dmsj: [ 304   53 -122   54 -112  -60  -14   33   16  -17 -251 -118 -327 -135
  -36  140  182 -200 -123 -218]
rggl: [  63  -37 -217  -18   38 -129   42 -110   52   97  -18   72   78 -152
  -46  116  -37  -68  -65 -112]
lhld: [ -50 -173   56   38 -120 -175   -2  -88   24   70   13  252   92  -73
 -200 -288  -36  275   83   21]
dmsj: [  73   -4  155  203   42 -256 -295 -147  -17  -42 -267 -106  -44   62
   -8  195   -5  109   81   80]
dmsj: [   1  -91 -111  -20  223   26  -76   25  -86  -57    2  181    0 -208
 -181 -141   87 -200   -3 -307]
lhld: [  64 -137  139  229 -383 -239  216 -359  122  398  135   -4 -192  109
  -59   69 -138   85  -15  132]
rtpp: [ -29   17  106 -114  227   97 -133   45 -180 -159   69   80   -6  -78
    5  -80   37 -151  115  -55]
lhld: [-143   63   38  -68   77  223    0   51  -69 -102  185  -37   26  -32
   44 -352   32   -6   50  -16]
rggl: [  95    0  111  201  -39 -129  -60 -380   16  218   10    5 -165  -57
  172   30 -178  -38   76  213]
rtpp: [  84  -89  268   58 -103 -110  -85   17 -109   65  -99  192 -198   44
    5 -196   20  152  138  155]
dmsj: [ -24 -108   73 -165  -32  281  -83   30 -165   78  392  421  -37 -261
 -288 -773  -81  237   93 -294]
rggl: [ 109 -116  -98  -67   40   74   33  317   47  -70 -305  145   16   50
   32  209  -33   52  -54  149]
rggl: [ 213    5  -42 -130  284 -169 -125  106 -273   10 -240 -177 -232  195
  253  544  122 -214  140   71]
lhld: [ 150   32  187    9  -30 -197 -269 -189  -97 -182 -130  -92  -83  -81
  -69   92   21   95  158   37]
lhld: [  41   13 -141  -82  -44   96   56  129   -4   18   24   22   -3 -191
  -48 -174   27  -53 -141 -130]
dmsj: [  -1   90   35   82 -224  -36  129 -124  197  172  108   73   72   59
   21  144 -130   62 -111   46]
rggl: [-131  166    4  -69  147   92 -114  260  -10 -184  -38  -82  210   48
   22   85   85  -52 -106 -105]
rtpp: [ -78   27 -212  -11  168 -163    7   27   40   73  -83  -85  253  -13
   93  316  -44 -103 -128   13]
rtpp: [  68  -85   15   -5   61  114  -51   -3 -141   46   48  131 -173 -292
  -35 -383  -17 -143  -11  -68]
lhld: [ -68  111 -314  -56  136  402    9  -21  172 -254  170  -24  129 -134
 -181 -176   47  -63  -56 -423]
rggl: [ -39 -159  188  -50 -188 -100  134   90 -188  231  167 -143 -159  224
  -56  -40   26   97   30   83]
dmsj: [-162  -40  180 -137  219   82 -181  165 -228   10  189  265  193 -125
  -56 -275 -105   18   32  -24]
rtpp: [ -11  -42  119   10    0 -185  -98 -151 -129  -16   70 -116  -56   32
 -124   -1   83   17  118  -98]
dmsj: [  34   16 -216  -64  -91  140  209  -20  147  -56   89  -35  -47  110
  -90   48  103   19   12 -200]
dmsj: [ -58   44  131  -31 -135   77   93   29   14  -92  111   11  -56   78
  -44 -196  105   50   60  -14]
lhld: [-164  -57  -33 -106  -93   10  100  157  -20  -10  146   68  131   46
 -170 -363  121  225   11 -130]
rtpp: [ -79   41 -291  -51 -113  -14  130  -32  108  243  158 -219  227  -10
   63   54 -163  173 -196   21]
lhld: [  53   91  155   16  -63 -144  -43 -112  -60  -12    7 -153 -116  127
   64  179   75  -32   83   35]
lhld: [-102   65   23 -213  102  -38   19  179 -141  -37  119   22  211 -129
   34   47    3 -167  -98   -5]
rggl: [ -19   28 -130  -85 -158  244   11   43  166 -123  154  -16  162  -17
 -260  -95  -74  270  -74 -225]
rtpp: [-118  127  124 -128   11  319  -53   40  -23 -155  280  -52  129  -26
   -7 -145 -121   39    3    2]
rtpp: [  -7 -109  316  255 -397 -159  197 -136  137   87  -42  -13 -302  435
  -96  -58  161  238  176  134]
rtpp: [ -61  125  -46 -102  128  113  -26  247  -27 -126    0  191   48   22
  -17 -189  208  -28    3 -245]
rggl: [-137  -53  -90   37  -55  182  128 -198  126   13  237 -100  133  -95
  -48 -157 -188   21  -39   66]
dmsj: [ 127   48 -249  -30   67  128   74  143  205 -214 -266   52   48  -39
    8  336   46 -151 -106  -66]
lhld: [ -45 -104  128  300 -360   24  157 -427  179  301  237 -290 -167  210
  -23  -31 -239  204   11  203]
rtpp: [-252   49  -31   28    7 -152    2 -175   -9  136  261 -120  285 -102
  -23 -206  -67   53  -73  -34]
rggl: [  32 -169 -179   48 -179 -411  178   66  -84  508  -10  -21  -31 -139
  -93  -35   47  -60 -282 -136]
rggl: [-102   84   81  104  -17   -8  -48  -80   27   71   74 -105   79  -28
   78  -54  -85  -18  -79   77]
dmsj: [-191  123 -240  117 -125   -6  177 -251  327  -95  188    9  250 -158
 -231 -251  119  -22 -121 -360]
rggl: [  84  -82  -82 -119  159 -198   -4  241 -209  172 -168   33    8 -151
  130  225   -7 -256 -155   81]
lhld: [ 124 -135 -232  -88 -111  247  118  268   19   93  -42   90  -98 -203
 -105 -264  -49   51 -193 -100]
dmsj: [-185   92  111 -119 -184  164  186   22   45  210  443   -9  192  201
   47    8 -204  163  -73   86]
dmsj: [-309   25   85    8   36  -53  -13 -115  -40  189  310 -158  341   68
  100  -66 -237  146  -40  211]
lhld: [-196   16   58   99 -101 -141  204 -225   72  309  285  161  136  -69
   79 -216 -109  -64  -67   92]
rtpp: [ 112  -35  101  -64   15  140   18  136 -123   81  -17  191 -257  114
  145 -148   20   50  134  110]
rtpp: [-107  219 -424  -70  121  125   74   87  166  -90  103 -112  253 -141
  -88   10  157 -179 -250 -488]
rtpp: [ 147 -101  224  -40   82  -44 -255  176 -286  107 -115  153 -164 -152
   12  -96  -85  -11    0   82]
lhld: [ -64  -96  169  174 -174 -113   41 -110   26   83  -14 -102 -147  284
  -24 -138   68  251  150  133]
rtpp: [ -23  151 -327  168 -154  141  264 -300  417 -116   70 -143   36  -97
  -73    6   79 -167 -137 -245]
dmsj: [  91  -81  -94  223 -225   53  183 -299  376 -231 -171   -6 -176  221
 -164   62  121  177  200  -18]
rggl: [  -3   -3   14   76 -125 -117    7  161    2  133 -121   -4  -10  -65
   -1 -137   52   40 -171    8]
rggl: [ 138  -93 -354 -123   77  303   62  120  110 -172  -95  149    6 -257
 -133 -109  -33  -34  -67 -172]
rggl: [-281   19  166  -26  -10  342   73  143   31 -122  352   10  107  270
 -212 -220   53   89   38 -216]
dmsj: [ 181   73  117   95  -10 -296 -276  -21  -30  248 -240  244   56 -184
  143  191 -209   88 -120  167]
lhld: [  50  -55 -155   36  -89 -308   -6  -75  122  -19 -135  152  159 -214
 -285   44   96   28 -105 -263]
[  -8   58  249  106  -55  -98 -225  -25   -7  -83 -163 -221   35  199
  107  201  -95  241   76  301]  dmsj
[-105   88 -195   51  -84  128  108 -175  205   49  235  -75  140    4
 -101  -87  -46   79  -81 -218]  lhld
[-163  -71   57  109  -36  104  128 -222  128  150  253  133   60  232
   -2 -100 -151  180  141   90]  lhld
[  89 -114   93  -46  143  -78  -65   81 -124  -18 -152  326 -110   17
   26  -23   55  -12  174   65]  dmsj
[-131 -155  144   44 -346 -110  258   15  -14  318  213   11  -85  234
  -64 -339   18  305   28  129]  lhld
[-135  -41  263  -41    2  -65  -87  -27 -155   50  202  399   48 -135
  -93 -595   22  154  155  -17]  dmsj
[ -59  101 -107   43 -159   21  196 -124  283  -86  105  163  103   53
 -164  -37  123   39  -11 -250]  dmsj
[  90  -80  -88 -364  250  288   37  472 -252 -197  -92   90 -106   69
  127   26  100  -85  113   72]  dmsj
[  81  -50  101  -38  117   96  -76  192   11 -185 -285   40    0  214
  150  394  -90   53  104  328]  dmsj
[   1  -73  269   60 -115  246    8   78  -16  -21   69   58 -224  284
  -38 -134  -21  175  148   95]  rggl
[-128   13   41    3  -65  106  223   -1   93  -82  113 -281    4  359
   48  296   44  -61   42  104]  dmsj
[ -46   80 -117    1   99   22   40 -194   95   22   80 -202  171   32
  174  392 -199 -118  -40  161]  rtpp
[ -96   24 -119  113   27  241   58   43  211 -151  -31   87   48   33
  -87 -203   69   33  -23 -146]  rggl
[ 210   30   63  -69   91  142 -148  143  -68 -217 -229  175 -215  -38
   51  -23   87  -16  129    5]  rggl
[ -84  -38  122   40  -50 -179   56 -198 -105  248  251    1  -14  -34
  -24  -81  -45  -92   -1  -26]  rggl
[  31  -16   89  103   -9  -42  -10 -105  -22   63   -4   48 -140  -30
   19  -80   21  -92   33    1]  rtpp
[ -62    6  129   -1  -15  -34   31  105  -86  -86  -45 -132 -112  196
   52  -67  186   12  100   65]  rggl
[-119   39  149  111    9  -34   50  -73   -3  133   57 -218   -2  270
  232  228  -96  -38   19  284]  lhld

pz_qq: [ 157    4  176  -39  -25   54   27  121  191  -32   36 -179  134 -136
 -157  -80  426 -133 -208 -183]
ll_jm: [-244  150 -159  181   47   48 -166  101 -198   -5   55  215   65    5
 -498  -56   18  124  190  -26]
cj_ct: [  78  250  391  119   71 -100 -187  -66 -375  -19  -32  165 -162  -95
 -156 -340   73 -244  289   39]
zt_nq: [ 121  130  443  -18  139 -112  150  322 -181   26  -10 -223  -96 -228
  282  132  319 -265 -229 -140]
mj_pb: [ 211   -6   78  154   39   30 -102  -10  -74  -72 -101  349 -135  -26
  337  -88 -293  -73 -154   -9]
pz_qq: [ -25  152  -20   81  101  -83 -219  -80 -291   -5   85  254  -34  -54
 -105 -130   -9  -97  151 -133]
cj_ct: [ 239  341  285   56   32    4 -258  101 -228   22  -49   45  -42 -183
   86   32 -103 -250  -15   47]
pz_qq: [ -49   81  -31  171  -99  210  -55  -91  238   29   51 -134  130  -25
 -437 -183  -13  -55 -130 -261]
ll_jm: [-261 -251 -328 -134   86 -226  203 -124  -12   -2  160   20  -23  174
  247  248  -99  211  120   50]
ll_jm: [ -53 -224 -155 -162 -155   20  174  -56  120   14   88 -211  120   97
   24  231  -18  168 -210   51]
cj_ct: [ -19  -42 -237    5   -1   85 -108  -90  100 -107  114  -48   10   95
   -5  110 -104   29  -92 -108]
mj_pb: [ -86  -72  -99 -110    8  -49   42  -70  164   72  103 -225  141    1
   17  101   73   36  -20   30]
zt_nq: [  -7   -5   93  -45   15  -81  106 -101  -46   95  -10  -51    7  -66
  113  -73   13  -53    2  -80]
zt_nq: [ 190  331  327   18  159  -54 -135  310 -508   13 -197  169 -226 -213
  329   71   21 -211   46   19]
mj_pb: [-170 -171 -358  -74 -148  182  163  -93   77  183  -88  -96  -24  136
   45   64 -240  149 -156 -219]
cj_ct: [  83 -150  -69 -178  -51  -61   29   16  177   33   74  -63  208  -38
    9   73  257   56 -111   50]
pz_qq: [ -52  117  380  196    4   92  172  320 -224  -46 -176    8  -76 -126
 -249 -115  190   28  -68   22]
cj_ct: [   1 -104 -450  -75  123  113  -85   -7  370 -102   20  -40   58   67
  206  133   38   87  -75 -181]
cj_ct: [-188 -350 -236  146  135 -108  -40 -187   11 -156  236  265   68  128
  130  -39 -118  203 -138   70]
ll_jm: [-228   73  -39   31  244 -127   62  -36 -153 -107   90  -63   11  -69
   11   22  156   79  164  -96]
zt_nq: [ 264  221   51  -62  -40   82 -146   53  -46   42 -147   26  -94  -75
  232   89 -185 -168  -26  -43]
ll_jm: [  38   90 -137   98  -68  227 -272  208 -144  169 -121  168 -152   48
  -16   -4 -212 -129 -124  -99]
cj_ct: [ 159  165 -148  -56  -86  180  -51   92   48    4  -54 -126   49  -69
  178  350 -260   -7 -294 -159]
ll_jm: [ 182 -122    0 -141 -189   30  194  -32  -23 -159  -40  -51   61   37
  278  371 -270  231 -291  211]
pz_qq: [-222   49 -240  209   -1  131 -104 -256  -32   -7   31   90   65   61
 -147  -55 -475  182   19  -11]
mj_pb: [ -48  -86 -222    3 -167  125 -129 -216   57  171    3   30  141   69
  -17    7 -412  120 -123  128]
pz_qq: [ 375  189   99  130 -112  130 -285  144  120  -27   25  168 -102  -17
  -24   29 -151 -344 -216 -187]
zt_nq: [-147    5 -109  128  118  120   36   97    5   26 -117  109    5  -70
 -131 -214  168   68   -6 -259]
mj_pb: [ -96 -261  190 -167  227 -200  206   31  -78 -104  111 -271   34  -88
  276  -43  593   13  -96    8]
pz_qq: [ 118  -54  222  -51  150  -11   69  235   79 -133   20 -240  -49 -103
  218   50  442 -150 -218  -99]
cj_ct: [ -61 -172   -6  138   73 -112  152  -14  169 -152  139  121  -11   72
   16   -2   18   55  -62  -45]
zt_nq: [ -44 -165 -489  116 -169  351    6    4  500  -10 -142  107   98  180
 -143   44 -350  281 -179  -41]
cj_ct: [-327 -283 -426  162  100   90   70  -97  274 -258  263 -150  -68  296
   -3  217 -196  198 -160 -116]
ll_jm: [-221   22   21   93  200 -127  -16   31  -97  -29  102   54   -8  -29
 -205 -176  296  -17  226  -81]
zt_nq: [  61   66 -180  -34 -225   47   67 -196  518  -53  134 -174  371   17
 -366  216 -201  182  -19   88]
cj_ct: [  93  -95 -229 -168  -73   -5 -140   24   38  -18  179  -11  298  -52
    9  297   86  122 -285   40]
pz_qq: [ 100 -251   51   51  -24  -31  116  142  144  -76   -3  164 -174  136
  152  -38   77  -59 -129   -5]
pz_qq: [ 315  144  368  160  -74  110 -130  392  -52  -14  -38  162  -93 -137
 -243 -152  337 -348 -270 -255]
pz_qq: [ -28  128  146  -33  -86    4   91   83  -98  116  -91  -68   36  -74
 -233  -42  102   -2  104   21]
cj_ct: [-194 -129  -65   12   42  -57   36   32   27   37   33    5   13   85
 -114  -51   98  106  143  164]
ll_jm: [  27  185  184  115    2  -30   24   41   -2  111 -164  164  -58  -73
 -132 -217  -59  -80  252   39]
zt_nq: [ 115  126 -111 -145  -20  205 -106  225 -122  119 -188 -146 -152  -32
  260  183  -20 -125 -154 -174]
zt_nq: [ 198  154 -169 -306 -296   83  -73  -84   -4  219  -13 -143  209  -70
 -129  223  -71  -29  -94 -129]
ll_jm: [-203   30 -294  111  129  -72  -34   18 -207  -13   -7  383 -110   81
   23   45 -218  147  220  -64]
mj_pb: [-190    2  112   53 -101  143   -4  132 -371  151 -167   46   -6  -26
 -381 -231  134  121   45  102]
zt_nq: [ 117    2  179  -36 -106  -88  117   42   38   28   35   18  131  -88
 -109   28  114  -12  -84   30]
mj_pb: [-152  -31   56   -1  120  -23   11   40 -162   46  -27  -53   14  -68
  -17 -130  218   36   48   10]
cj_ct: [-291 -163 -193  102   77  -92  140  109   63  -83  117  126   26  131
 -223   73   95  227  122   66]
mj_pb: [  65  130  -85  -11  -71   74  -25  -50   94  -94   -7  -33   68    0
 -140  103 -103   62   40  -23]
mj_pb: [ -21   53 -296   20   47   15  -21  -29  103   59  -12   78 -209  134
  299  181 -385  -89   57 -205]
mj_pb: [-262  227  -11   82  190  127  -16  421 -544  222 -355  107 -328  -67
  137  -15  -21   -3  186  -71]
mj_pb: [-143 -147 -204 -242   91  -48  188  -60  126 -139  167 -495   49   70
  255  381  155  122 -115  -53]
zt_nq: [  21  -33  174  230   40 -167  -70  -31  100 -251  276  148   84   46
 -163   72  -97   17  -19  265]
ll_jm: [ 240  230  302   84  -93  -25 -166  235  -14   15  -10  218   16 -108
 -470 -201  327 -250  131  -40]
ll_jm: [ -56   17   -4 -196   96 -123  127  -42  -18  125    3 -348 -103    2
  510  282 -140  -83   24   52]
ll_jm: [-362 -178 -309    2  116   80   28 -123    2   30  106 -230   62   78
    7   24    6  174  -85 -110]
zt_nq: [ 176  172  246   49  -16 -124 -130   85 -168  -71  113  191  102 -147
 -245  -33  198 -124   11   -1]
pz_qq: [ 166   67  252  166  -22   10  100  137   20 -159  -75  147 -111  -27
   26    2  -84  -45  -84   25]
mj_pb: [-123   33 -221  117 -145  143   40  -59  176   65   23   24  -36  141
 -381  -54 -176    6   48 -261]
ll_jm: [ 221   32  502   69  -22  -35  213  153    8  -36 -197   82  -65 -161
  -39 -303  317 -127  -19  -14]
cj_ct: [-167 -329  -27 -213   -2  -56  303   30  342  -19  111 -461  123   83
  -93   27  541  104  -46   27]
pz_qq: [  34  197  -61   -5   23   84 -141  -49   79   61   37 -251  -49  -12
  145  169 -244 -175  -49 -111]
mj_pb: [ -77 -180  125  183  138   12   46   34 -229 -125   -1  167 -225   41
  145 -230   88  -45 -152 -152]
pz_qq: [  68  180 -131   32   -5   15 -283 -111  -98   36   58  145  -28   13
   -9   29 -263 -115   90  -56]
zt_nq: [ -61  -42  -28  106   61   48   25  -30  188  -28   51   10   88  -49
 -249 -247  265  -31  -37 -276]
[  54   93  123   29 -120 -212  109 -241  243  -70  286 -135  326  -60
 -138  292 -295   78  -45  225]  zt_nq
[-338 -109 -302   56  114  133   54   10   81  -15  -34  -81   18   81
 -207 -114  151  208  100 -127]  zt_nq
[-132 -101 -564  -24 -154   20  122 -437  227  -57    9  224  191  180
   13  203 -689  466  128  108]  ll_jm
[-203 -104 -330   28  -25  -88  -40 -391  -28   45  106  256  106  117
 -123 -123 -310  210  218   18]  pz_qq
[-134 -181   24  -33 -167  -44  147  -11   13  164    6  -30   64   99
 -137   11  -85  132    8  259]  cj_ct
[  43 -141   15  -97   -4  -37   40 -108 -150   59 -102  140  -14  -26
  191 -175   54   51  -10   17]  mj_pb
[-330 -301  -19  -43  -49 -122  362 -223  111  -47   93 -221  199  103
 -125   39  -21  400   69  354]  ll_jm
[-178   31  -57  -36  164  -67   18   76 -101  -13   56 -155 -109   30
   81   96  127  -32  129  -51]  mj_pb
[-390 -286  -68  -41  307 -225  185 -116 -308  -31  127   16   81  -69
  146 -167  401  224   37  -72]  pz_qq
[ -67   90 -146  -59   42   -8  -60  -84  -94  -41    5  -19  -57   50
    2   64  -76   35  187  -20]  mj_pb
[ 128  268   52   -4  -28  -63  -73 -184  -24  -63   15   58  112 -106
  -78   47 -196   -3  163   25]  pz_qq
[ -60  -14  -15   97  208 -118  -69   88 -301 -171   32  292 -164   20
  203   31   -5   41   82   36]  ll_jm
[-169  208   -5   69   95   -7  -92  -77 -143   21   33  -83 -113   15
 -205 -111   -4 -108  285 -133]  pz_qq
[-114  104   73    5  133 -127  -60  -68 -222  -48   58   13  -19  -41
  -72  -74  106   -5  245   56]  zt_nq
[ 292   13  281  112   11 -108 -108   52  -62 -113   -3  321 -123  -27
  192  -88  -77 -175  -44  129]  mj_pb
[ 254  229  -47   79   50   29 -286   69 -180 -264   46  346  -16  -75
  -41   93  -39  -53  -26 -126]  ll_jm
[-157  165 -246  -58  105  -11 -195    1 -185  180  -55   -7 -108   47
  229  184 -332   -8  235  114]  mj_pb
[ 179  188   47  -19   -4  -10 -215  -89 -111  -77   30  136  -19  -57
 -148 -135   97 -159  135 -145]  cj_ct
[-423  -73  -80  175  213   43   49   43 -265   76  -17   29 -200   51
 -182 -335  225   -6  140 -309]  mj_pb
[ 334   92  -95  -36 -170    3 -100 -135  166 -140  -79  245   37   70
  275  295 -615  124   23  364]  pz_qq
[ -17  205 -184 -124 -202   87 -163    3   53  149   10 -195  151   55
 -184  360 -354   90  107  303]  mj_pb
[ -23  -65 -259 -156  -90   -6   73 -222  156  -38   84 -122   34  124
  -21  113  -79   76   70 -113]  mj_pb
[  16   81 -202   -2  -15  126  -78  -26   38   12  -87   40  -52   37
   48   42 -187   18   25 -111]  cj_ct
